Below are the code and all the weights of a small trained network. Each question names an input and a target symbol and asks about switching units off, where a switched-off unit gives its printed mean instead of its output.

import numpy as np


def w(rows, s, z=0):
    codes = np.array(rows[::2]) - 128.0
    scale = np.full(codes.shape[1], s)
    scale[-1] = z or s
    return codes * scale


def f(y):
    return np.maximum(y, 0)


def softmax(a):
    e = np.exp(a - a.max(-1, keepdims=True))
    return e / e.sum(-1, keepdims=True)


def log_softmax(a):
    a = a - a.max(-1, keepdims=True)
    return a - np.log(np.exp(a).sum(-1, keepdims=True))


def net(x, mask):
    ids = ['ΔΞΠβγηψ'.index(c) for c in x.split()]
    T = len(ids)
    res = E[ids] + P[:T]
    u = 0
    for l in range(2):
        r = res
        for j in range(2):
            rows = slice(4 * j, 4 * j + 4)
            q, k, v = (r @ M[l][rows].T for M in (Q, K, V))
            z = softmax(np.where(np.tri(T) > 0, q @ k.T / 4**0.5, -1e9)) @ v
            o = O[l][rows]
            res = res + np.where(mask[u + j], z, o[:, -1]) @ o[:, :-1]
        u += 2
        y = f(res @ A[l][:, :-1].T + A[l][:, -1])
        res = res + np.where(mask[u : u + 4], y, B[l][:, -1]) @ B[l][:, :-1]
        u += 4
    return log_softmax(res[-1] @ U[:, :-1].T + U[:, -1])


Q, K, V, O, A, B = {}, {}, {}, {}, {}, {}
E = w([
[107,138,123,158],'Δ',
[148,94,64,219],'Ξ',
[50,199,138,164],'Π',
[151,136,252,150],'β',
[91,83,244,185],'γ',
[158,99,107,153],'η',
[142,159,154,204],'ψ',
],0.023)
P = w([
[167,255,201,213],'0',
[110,238,110,171],'1',
[188,93,118,95],'2',
[92,176,197,117],'3',
[114,240,104,128],'4',
[171,77,103,97],'5',
[87,164,191,126],'6',
[105,236,89,111],'7',
],0.0091)
Q[0] = w([
[5,156,157,156],'0.h0',
[175,10,55,56],'0.h0',
[9,191,223,205],'0.h0',
[45,19,177,102],'0.h0',
[125,190,128,87],'0.h1',
[89,207,94,158],'0.h1',
[233,202,85,201],'0.h1',
[144,209,123,250],'0.h1',
],0.015)
K[0] = w([
[119,221,187,99],'0.h0',
[220,23,127,151],'0.h0',
[26,224,177,141],'0.h0',
[119,98,239,190],'0.h0',
[149,161,149,171],'0.h1',
[109,168,96,179],'0.h1',
[143,167,47,95],'0.h1',
[102,145,2,153],'0.h1',
],0.017)
V[0] = w([
[189,153,121,107],'0.h0',
[140,166,174,118],'0.h0',
[129,147,87,19],'0.h0',
[156,16,191,179],'0.h0',
[157,120,232,67],'0.h1',
[38,84,93,184],'0.h1',
[78,116,202,202],'0.h1',
[218,231,2,61],'0.h1',
],0.0068)
O[0] = w([
[186,129,124,101,106],'0.h0',
[204,135,177,205,173],'0.h0',
[106,85,58,122,3],'0.h0',
[210,90,50,27,109],'0.h0',
[196,121,91,3,50],'0.h1',
[68,117,247,188,176],'0.h1',
[143,91,192,49,217],'0.h1',
[30,23,33,198,94],'0.h1',
],0.0066,0.0077)
A[0] = w([
[148,100,135,163,254],'0.n0',
[148,180,170,98,225],'0.n1',
[161,148,144,170,163],'0.n2',
[170,10,102,107,118],'0.n3',
],0.014,0.0074)
B[0] = w([
[113,119,170,16,213],'0.n0',
[171,127,2,225,252],'0.n1',
[80,29,56,106,234],'0.n2',
[223,227,35,81,136],'0.n3',
],0.0069,0.018)
Q[1] = w([
[134,170,171,88],'1.h0',
[76,1,82,202],'1.h0',
[133,210,179,178],'1.h0',
[110,21,20,107],'1.h0',
[110,196,165,184],'1.h1',
[138,115,149,188],'1.h1',
[183,248,124,143],'1.h1',
[136,44,32,156],'1.h1',
],0.0089)
K[1] = w([
[172,167,94,199],'1.h0',
[95,67,166,2],'1.h0',
[151,144,170,169],'1.h0',
[41,12,137,18],'1.h0',
[103,140,136,201],'1.h1',
[171,145,203,176],'1.h1',
[196,202,169,129],'1.h1',
[85,66,170,126],'1.h1',
],0.0084)
V[1] = w([
[82,153,115,64],'1.h0',
[104,139,100,49],'1.h0',
[134,127,144,182],'1.h0',
[88,212,147,134],'1.h0',
[255,142,173,134],'1.h1',
[157,30,196,144],'1.h1',
[139,99,126,190],'1.h1',
[132,37,82,188],'1.h1',
],0.0095)
O[1] = w([
[150,184,155,114,58],'1.h0',
[152,161,148,70,54],'1.h0',
[112,136,142,200,177],'1.h0',
[36,184,114,164,92],'1.h0',
[84,133,196,164,100],'1.h1',
[254,124,211,174,149],'1.h1',
[185,137,160,64,222],'1.h1',
[211,132,132,94,250],'1.h1',
],0.009,0.012)
A[1] = w([
[111,122,138,163,116],'1.n0',
[110,214,150,4,11],'1.n1',
[172,183,80,72,38],'1.n2',
[156,56,159,119,127],'1.n3',
],0.015,0.013)
B[1] = w([
[147,250,193,65,153],'1.n0',
[64,225,123,175,128],'1.n1',
[155,17,149,198,138],'1.n2',
[67,65,92,91,254],'1.n3',
],0.012,0.017)
U = w([
[119,151,169,114,239],'Δ',
[171,166,151,8,247],'Ξ',
[118,128,105,147,24],'Π',
[149,122,109,122,2],'β',
[210,176,128,117,181],'γ',
[138,119,193,139,135],'η',
[63,91,180,113,49],'ψ',
],0.016,0.0099)

Each question gives the input, a string of symbols that net reads in full, and the target symbol t.
The units are the heads (4 rows each of Q, K, V and O) and the neurons (one row each of A and B). Each row of codes is followed by its name. A weight is (code - 128) times the scale printed after its matrix; where a second scale follows, it is the last column's (O, A, B and U).
mask holds one flag per unit, layer by layer, with each layer's heads first. A switched-off unit (its flag False) gives its mean, the last column of its rows in O or B, instead of its output. The means were averaged over made-up inputs and are rounded, as every weight is.
A unit's drop is (log p(t) with every unit on - log p(t) with that unit switched off) / (log p(t) with every unit on - log p(t) with every unit switched off).
The circuit of an input: a set's keep is (log p(t) with only the set's units on - log p(t) with every unit switched off) / (log p(t) with every unit on - log p(t) with every unit switched off). Starting from all 12 units, units are removed one at a time, each time the one whose removal leaves the highest keep (on an exact tie, the one counted first), for as long as the keep stays at least 0.8.
units of the circuit, in order: the units of the circuit, biggest drop first
unit that matters most: the unit with the biggest drop
top k neurons: the k neurons with the biggest drops, biggest first
k most important neurons of layer l: the k neurons of layer l with the biggest drops, biggest first
which heads matter: for each layer, one digit per head in row order, 1 if its drop is at least 0.15 and else 0, layers parted by /
input Δ Δ η ψ β Δ β, target Ξ: unit that matters most -> 1.h0
input β η Δ Δ Ξ Δ η, target Ξ: units of the circuit, in order -> (0.n1 1.h0)
input β Δ Ξ Δ β η β, target Ξ: top 2 neurons -> (0.n2 0.n1)
input γ η β ψ Π, target Π: which heads matter -> 10 / 11
input Ξ Δ Ξ β, target ψ: 2 most important neurons of layer 0 -> (0.n2 0.n0)
input Π ψ η η ψ β, target γ: which heads matter -> 01 / 00
input β γ ψ η Δ, target Δ: which heads matter -> 01 / 01
input Δ ψ ψ Ξ Δ, target γ: which heads matter -> 00 / 01
input γ η ψ γ, target η: which heads matter -> 01 / 11
input η ψ β, target γ: which heads matter -> 01 / 01
input η Δ η β η Δ, target Ξ: units of the circuit, in order -> (1.h0 0.h0)
input ψ β Δ ψ γ ψ, target ψ: units of the circuit, in order -> (1.n3 1.n0 0.n2 0.n1)
input Δ Ξ Π, target Δ: top 4 neurons -> (0.n1 1.n3 1.n0 0.n0)
input Ξ Δ ψ ψ β Δ ψ Δ, target γ: which heads matter -> 00 / 11
input β β β β, target β: which heads matter -> 11 / 10
input γ ψ ψ Δ, target η: which heads matter -> 00 / 01
input ψ Δ Δ β Δ Π, target Δ: most important neuron of layer 0 -> (0.n2)
input Δ η β Π β Δ η, target Ξ: which heads matter -> 11 / 10
input Δ Δ η ψ, target Ξ: which heads matter -> 00 / 11
input Δ Δ ψ γ ψ Δ Ξ, target ψ: units of the circuit, in order -> (0.n1 1.n3)
input Δ Ξ Δ, target Ξ: most important neuron of layer 0 -> (0.n1)
input Δ Δ ψ η Π, target Π: which heads matter -> 10 / 01
input β β η Δ Δ η, target Π: which heads matter -> 11 / 01
input ψ Δ Ξ β, target ψ: top 3 neurons -> (1.n3 0.n0 0.n2)
input Ξ η γ Δ Δ ψ, target ψ: 3 most important neurons of layer 0 -> (0.n1 0.n0 0.n2)
input β γ β β Δ, target Δ: 2 most important neurons of layer 1 -> (1.n3 1.n0)
